Here is a tiny trained network, its code and every weight. The questions are about switching its units off for an input and a class, where a switched-off unit gives its printed mean instead of its output.

import numpy as np


def w(rows, s, z=0):
    codes = np.array(rows[::2]) - 128.0
    scale = np.full(codes.shape[1], s)
    scale[-1] = z or s
    return codes * scale


def f(y):
    return y / 2 * (1 + np.tanh(0.7978845608 * (y + 0.044715 * y**3)))


def log_softmax(a):
    a = a - a.max(-1, keepdims=True)
    return a - np.log(np.exp(a).sum(-1, keepdims=True))


def net(x, mask):
    res = np.array(x, float).reshape(1, 3) / 4 @ E
    y = f(res @ A[0][:, :-1].T + A[0][:, -1])
    res = res + np.where(mask, y, B[0][:, -1]) @ B[0][:, :-1]
    return log_softmax(res[-1] @ U[:, :-1].T + U[:, -1])


A, B = {}, {}
E = w([
[128,134,132,137,17,146,146,167,111,5,133],'x0',
[150,203,79,181,153,150,126,70,70,128,195],'x1',
[62,142,172,124,155,213,70,175,96,115,158],'x2',
],0.012)
A[0] = w([
[34,64,216,30,147,209,61,213,150,133,120,123],'N0',
[104,104,148,97,208,149,63,88,153,233,91,253],'N1',
[65,182,133,155,165,184,59,121,32,127,191,84],'N2',
[186,121,84,158,249,81,148,66,124,242,163,193],'N3',
[54,126,161,159,101,156,87,185,110,81,133,144],'N4',
[171,38,126,45,96,2,209,138,213,128,49,205],'N5',
[183,139,85,166,66,126,198,105,92,13,126,150],'N6',
[190,174,43,168,126,99,191,43,102,188,167,143],'N7',
[115,187,108,187,171,205,74,111,48,103,175,98],'N8',
[87,196,116,148,157,176,49,117,63,116,206,71],'N9',
[157,148,49,186,73,114,154,55,141,99,168,113],'N10',
[96,102,155,73,168,154,68,134,162,188,83,158],'N11',
[86,76,196,88,30,183,119,208,122,29,119,155],'N12',
[117,161,114,156,183,151,48,146,75,110,138,104],'N13',
],0.0061,0.0054)
B[0] = w([
[109,140,99,195,180,135,195,174,155,177,219,243],'N0',
[79,130,149,131,255,68,119,100,193,209,140,252],'N1',
[86,104,179,70,124,99,84,122,134,102,104,201],'N2',
[161,62,125,117,217,51,162,121,47,134,177,251],'N3',
[129,91,152,132,128,93,189,130,137,104,134,185],'N4',
[118,124,226,55,110,121,52,79,110,93,61,246],'N5',
[192,178,108,164,49,214,89,155,147,110,110,213],'N6',
[170,88,74,143,140,106,152,146,67,149,204,209],'N7',
[148,96,159,83,104,124,88,112,94,103,90,199],'N8',
[114,121,196,83,104,125,93,122,105,108,71,190],'N9',
[169,178,59,193,83,185,116,152,134,141,160,181],'N10',
[79,155,148,133,182,131,90,129,195,171,128,196],'N11',
[166,67,139,162,117,104,178,207,94,83,143,239],'N12',
[117,122,156,115,133,121,105,133,140,113,115,167],'N13',
],0.0087,0.011)
U = w([
[94,117,174,15,169,60,50,12,121,152,90,140],'0',
[167,54,96,215,169,56,251,163,64,121,212,207],'1',
[131,130,184,84,55,133,72,131,113,25,34,172],'2',
[184,238,24,255,78,172,117,115,123,134,160,40],'3',
[41,177,131,235,177,115,138,159,234,213,166,8],'4',
],0.0066,0.0014)

Each question gives the input, the list of numbers given to net, and the class t.
The units are the neurons (one row each of A and B). Each row of codes is followed by its name. A weight is (code - 128) times the scale printed after its matrix; where a second scale follows, it is the last column's (A, B and U).
mask holds one flag per neuron, in row order. A switched-off neuron (its flag False) gives its mean, the last column of its row in B, instead of its output. The means were averaged over made-up inputs and are rounded, as every weight is.
A unit's drop is (log p(t) with every unit on - log p(t) with that unit switched off) / (log p(t) with every unit on - log p(t) with every unit switched off).
The circuit of an input: a set's keep is (log p(t) with only the set's units on - log p(t) with every unit switched off) / (log p(t) with every unit on - log p(t) with every unit switched off). Starting from the 12 units with the biggest drops (on a tie, the unit counted first), units are removed one at a time, each time the one whose removal leaves the highest keep (on an exact tie, the one counted first), for as long as the keep stays at least 0.8.
circuit, biggest first: the units of the circuit, biggest drop first
unit that matters most: the unit with the biggest drop
top k neurons: the k neurons with the biggest drops, biggest first
drop of u: that unit's drop, to one decimal
input [1,-3,-2], class 2: circuit, biggest first => N1, N3
input [-1,5,1], class 0: circuit, biggest first => N0
input [-6,-1,1], class 4: circuit, biggest first => N5, N1
input [1,1,5], class 2: circuit, biggest first => N3, N1
input [-4,0,-7], class 0: top 3 neurons => N5, N0, N12
input [0,-3,7], class 4: circuit, biggest first => N3, N0
input [2,1,3], class 2: top 4 neurons => N3, N7, N1, N0
input [2,-8,1], class 1: top 3 neurons => N0, N12, N6
input [1,-7,6], class 1: top 2 neurons => N12, N4
input [8,-1,5], class 1: top 3 neurons => N12, N5, N0
input [5,-6,2], class 1: top 2 neurons => N0, N12
input [0,5,8], class 0: top 4 neurons => N6, N12, N2, N10
input [-7,-8,1], class 4: top 3 neurons => N0, N11, N1
input [0,-2,-1], class 0: unit that matters most => N6
input [-3,-1,6], class 4: top 2 neurons => N0, N5
input [-1,-2,4], class 4: drop of N3 => 0.2
input [-6,-2,1], class 4: drop of N2 => 0.2
input [5,1,-6], class 3: drop of N2 => 0.1
